Each row has a name. Each question is about the rows just above it.

[  0 -28 -18 -27   0   0  15   0  -3   8  -7   0 -12  18 -19 -39 -24 -10
   0  15  11  29   8   7  45  15  15  28  14  18  -8   5   0 -27  46   5
   3   0   5 -25 -27  15   0   0  32] : K_990
[  0 -28 -20 -16  25   2  14  10   6   5  -9 -10  -7  12   0   0  46 -12
   0 -46   7  27   7   0  49   0   0  21  11   0   0  -1 -37 -23   0  10
   4   8 -17 -28 -19   0   0   0  27] : K_774
[ -1 -31   0 -14  22  -5  16  11  -2  12 -18  -7 -13  13 -16 -38  44  -8
   3 -53   0  21   1  -3  46   7   2  25  11  12 -22   0 -33   0  47  10
  -7   6 -15   0 -11  23   0 -11  13] : K_709
[ -1 -31   0 -14  22 -31  11  11  -2  12 -18  -7 -13  13 -16 -38  44  -8
   3 -53   0  21   1  -3  46   7   2  25  11  11 -22   0 -34 -15   0  11
 -14  15 -14 -16  -8  21  -5  -7   0] : K_208
[ 12 -20  -8 -30  20 -16  14  10   1  -3  11 -15  -3  11 -11   0   0 -12
   0 -16  -2  28  26   0  51   2   2  25  10  28   0 -14 -38 -37  55  -3
   1 -12 -20 -40 -38  14  -8   2   0] : K_916
[  1 -26 -16 -24  24   0  15  11  -1   0  -1 -13  -6  13 -19 -32  32 -15
  -5 -38   0   0  11   6  48  11  -2  23  11  17  -6  -1 -37 -31  46   6
  10  -4 -18   0 -30  18   4 -16  40] : K_129
[ -2 -25 -19   0  21  -4  19  12   0   0 -12 -10 -14  13 -18 -36  29 -12
  12 -44 -12  27   0   1  43  11  -3  29  12  17 -25   6 -12 -22  50   6
  -2   0 -25 -25 -21   0  12 -11  24] : K_277
[  0 -28 -18 -27   0   0  15   0  -3   8  -7   0 -12  18 -19 -39  24 -10
   0   0  11  29   8   7  45  15  -6  28  14  18  -8   5   0 -27  46   5
   3   0 -19 -39 -27  15   0   0  32] : K_539
[-13   0  39  -4   6   8  17   5  -8   0   2  -9   0   0  -4  -2 -21  26
   6   0   0  -8  29 -16 -13  -7   0   0   0  -6  23  33   2   6  21  -1
  -6  -7  17 -13 -11 -31  14  -7   4] : K_367
[  9   0   0 -32  16 -20  13   8   0   2   0 -12   0  15  -9 -25   9   0
  16 -23 -10   0  22   7  49   6   0  32  13  26  -5 -10 -10 -32   0  -6
  -8 -16   0 -30 -34  12   0   0  29] : K_818
[  4 -34 -22 -14  23  -1   9   8 -10   0  -9   0 -11  17 -14 -37   0 -10
   4 -52   0  23   4   0   0   8   2  27  14  10 -13  -2   0 -20   0  10
  -3   8 -16   0   0  17  -2   0  18] : K_622
How many times does K_277 hold [-25]? : 4
Count of [-12] in K_277: : 4
Times [12] occurs in K_208: : 1
How many times does K_990 hold [6]? : 0
Count of [-11] in K_277: : 1

[ 7 27 28  9 18 55 21 19 13 39 33 30]  K_277
[22 21 31 15 23 21 30 48 25 25 32 17]  K_622
[20 20 14  8 20 38 20 21 18 20 23 17]  K_916
[28 12 16 11 26 29 12 27 27 20 29 26]  K_990
[ 7 35 15 15 26 54 16 11 13 41 31 37]  K_367
[36 15 15 19 15 20 25 16 13 12 13 26]  K_539
How many times does K_916 hold [20]? : 5
How many times does K_990 hold [27]? : 2
Times [11] occurs in K_990: : 1

[-24  12 -23  12 -34 -30  -4 -23  -4  24  -4  12]  K_367
[ 35  10  37  -6 -28  37  10   9  37  35  35  37]  K_277
[ 42  -2  50 -34 -34  30 -27  25  50  17  38  49]  K_622
How many times does K_367 hold [13]? : 0
How many times does K_622 hold [49]? : 1
Times [37] occurs in K_277: : 4
Count of [42] in K_622: : 1
How many times does K_622 hold [-27]? : 1
Times [-24] occurs in K_367: : 1
How many times does K_277 hold [35]? : 3

[-40 -11  21  -7 -39   7 -18  17   0 -39  45 -40 -40  -3 -39  26  21  29
 -39 -39  42  16 -35  23 -34 -26  -7] = K_774
[-46 -15  20 -12 -45   3 -24  15 -46 -45  45 -46 -46  -8 -45  25  17  26
 -45 -45  40  15 -45  19 -40 -31 -10] = K_367
[-5  5  1 -4 -4 -1 -5  0 -4 -2  3 -4 -6 -2 -6  0  3 -2 -6 -6  4 -2 -6  1
 -8 -2 -4] = K_709
[  2   6  -6   3  -1   4   3  -5  -6   0  -2   1   1   4  -1  -5 -45  -1
   2   0  -3  -6  -1   3   0   4  -5] = K_539
[-1  2  7  8  1  8  6  4  4  1  9 -1  0  7  0  6  8 12  0 -1 11  6  0  9
  4  3  2] = K_990
[-28 -18   6 -20 -28 -13 -24 -27  -4 -27  13 -28 -28 -18 -29 -10  -6  -1
 -29 -26   7   4 -23  -5 -28 -26  -6] = K_916
[-28   6  -6   3   2   4   3  -5  -6   0  -2   1 -28   4   2  -5   4  -1
 -29   0   0  -6  -1   3   0   4  -5] = K_208
Count of [-27] in K_916: : 2
Times [-1] occurs in K_539: : 4
How many times does K_709 hold [-2]? : 5
Count of [-46] in K_367: : 4
How many times does K_774 hold [-39]? : 5

